Here is a tiny trained network, its code and every weight. The questions are about switching its units off for an input and a class, where a switched-off unit gives its printed mean instead of its output.

import numpy as np


def w(rows, s, z=0):
    codes = np.array(rows[::2]) - 128.0
    scale = np.full(codes.shape[1], s)
    scale[-1] = z or s
    return codes * scale


def norm(h):
    return h / np.sqrt((h * h).mean(-1, keepdims=True) + 1e-5)


def f(y):
    return np.maximum(y, 0)


def log_softmax(a):
    a = a - a.max(-1, keepdims=True)
    return a - np.log(np.exp(a).sum(-1, keepdims=True))


def net(x, mask):
    res = np.array(x, float).reshape(1, 4) / 4 @ E
    u = 0
    for l in range(2):
        y = f(norm(res) @ A[l][:, :-1].T + A[l][:, -1])
        res = res + np.where(mask[u : u + 6], y, B[l][:, -1]) @ B[l][:, :-1]
        u += 6
    return log_softmax(norm(res)[-1] @ U[:, :-1].T + U[:, -1])


A, B = {}, {}
E = w([
[123,153,155,120,155,130,114,112],'x0',
[121,135,58,124,151,104,177,154],'x1',
[155,113,152,95,148,134,161,8],'x2',
[34,136,119,145,90,149,131,150],'x3',
],0.016)
A[0] = w([
[115,89,111,158,175,167,93,121,3],'L0N0',
[121,115,94,163,49,107,148,192,62],'L0N1',
[150,45,224,143,38,152,74,179,88],'L0N2',
[254,121,138,125,158,78,86,53,38],'L0N3',
[160,107,102,121,178,137,76,179,117],'L0N4',
[118,135,183,141,76,139,119,84,84],'L0N5',
],0.0093,0.005)
B[0] = w([
[113,105,157,157,164,124,163,159,128],'L0N0',
[136,127,65,148,204,90,123,164,222],'L0N1',
[53,162,136,98,126,132,131,49,252],'L0N2',
[165,5,104,130,79,90,189,145,254],'L0N3',
[75,112,166,116,92,177,178,145,196],'L0N4',
[146,96,109,148,183,137,42,162,191],'L0N5',
],0.011,0.0064)
A[1] = w([
[251,118,143,129,115,132,160,95,121],'L1N0',
[250,145,196,123,146,124,127,110,1],'L1N1',
[159,135,144,102,151,83,97,128,2],'L1N2',
[105,144,215,161,114,124,48,154,134],'L1N3',
[246,144,131,155,128,143,152,81,71],'L1N4',
[174,56,80,168,121,109,67,124,49],'L1N5',
],0.012,0.0027)
B[1] = w([
[168,89,248,25,95,98,183,178,254],'L1N0',
[182,77,190,136,138,111,193,163,189],'L1N1',
[107,97,140,130,131,174,61,150,136],'L1N2',
[171,182,174,48,101,181,119,6,236],'L1N3',
[162,58,194,72,79,174,173,168,203],'L1N4',
[122,128,151,140,143,217,96,106,207],'L1N5',
],0.011,0.0064)
U = w([
[81,171,177,105,139,175,104,31,226],'0',
[179,27,196,110,135,124,189,138,2],'1',
[62,167,81,204,170,123,135,249,126],'2',
],0.014,0.00055)

Each question gives the input, the list of numbers given to net, and the class t.
The units are the neurons (one row each of A and B). Each row of codes is followed by its name. A weight is (code - 128) times the scale printed after its matrix; where a second scale follows, it is the last column's (A, B and U).
mask holds one flag per neuron, layer by layer. A switched-off neuron (its flag False) gives its mean, the last column of its row in B, instead of its output. The means were averaged over made-up inputs and are rounded, as every weight is.
A unit's drop is (log p(t) with every unit on - log p(t) with that unit switched off) / (log p(t) with every unit on - log p(t) with every unit switched off).
The circuit of an input: a set's keep is (log p(t) with only the set's units on - log p(t) with every unit switched off) / (log p(t) with every unit on - log p(t) with every unit switched off). Starting from all 12 units, units are removed one at a time, each time the one whose removal leaves the highest keep (on an exact tie, the one counted first), for as long as the keep stays at least 0.8.
circuit, biggest first: the units of the circuit, biggest drop first
most important unit: the unit with the biggest drop
top k neurons: the k neurons with the biggest drops, biggest first
top k neurons in layer l: the k neurons of layer l with the biggest drops, biggest first
drop when u is switched off: that unit's drop, to one decimal
input [8,2,-1,3], class 0: most important unit => L0N3
input [8,8,4,8], class 2: top 3 neurons => (L1N3, L0N2, L1N0)
input [-7,-6,-5,6], class 0: circuit, biggest first => (L1N3, L0N3)
input [-6,-1,5,3], class 0: top 2 neurons => (L0N3, L0N5)
input [7,6,1,2], class 2: circuit, biggest first => (L1N3, L1N0)
input [7,2,-2,4], class 0: top 3 neurons => (L0N3, L1N3, L0N1)
input [5,8,3,5], class 2: top 2 neurons in layer 1 => (L1N3, L1N0)
input [5,1,-4,-3], class 0: top 2 neurons in layer 0 => (L0N3, L0N1)
input [-8,3,3,4], class 2: drop when L0N2 is switched off => 0.0
input [5,5,-4,-4], class 2: drop when L1N0 is switched off => 0.1
input [-8,-8,-4,8], class 0: drop when L1N3 is switched off => 0.3
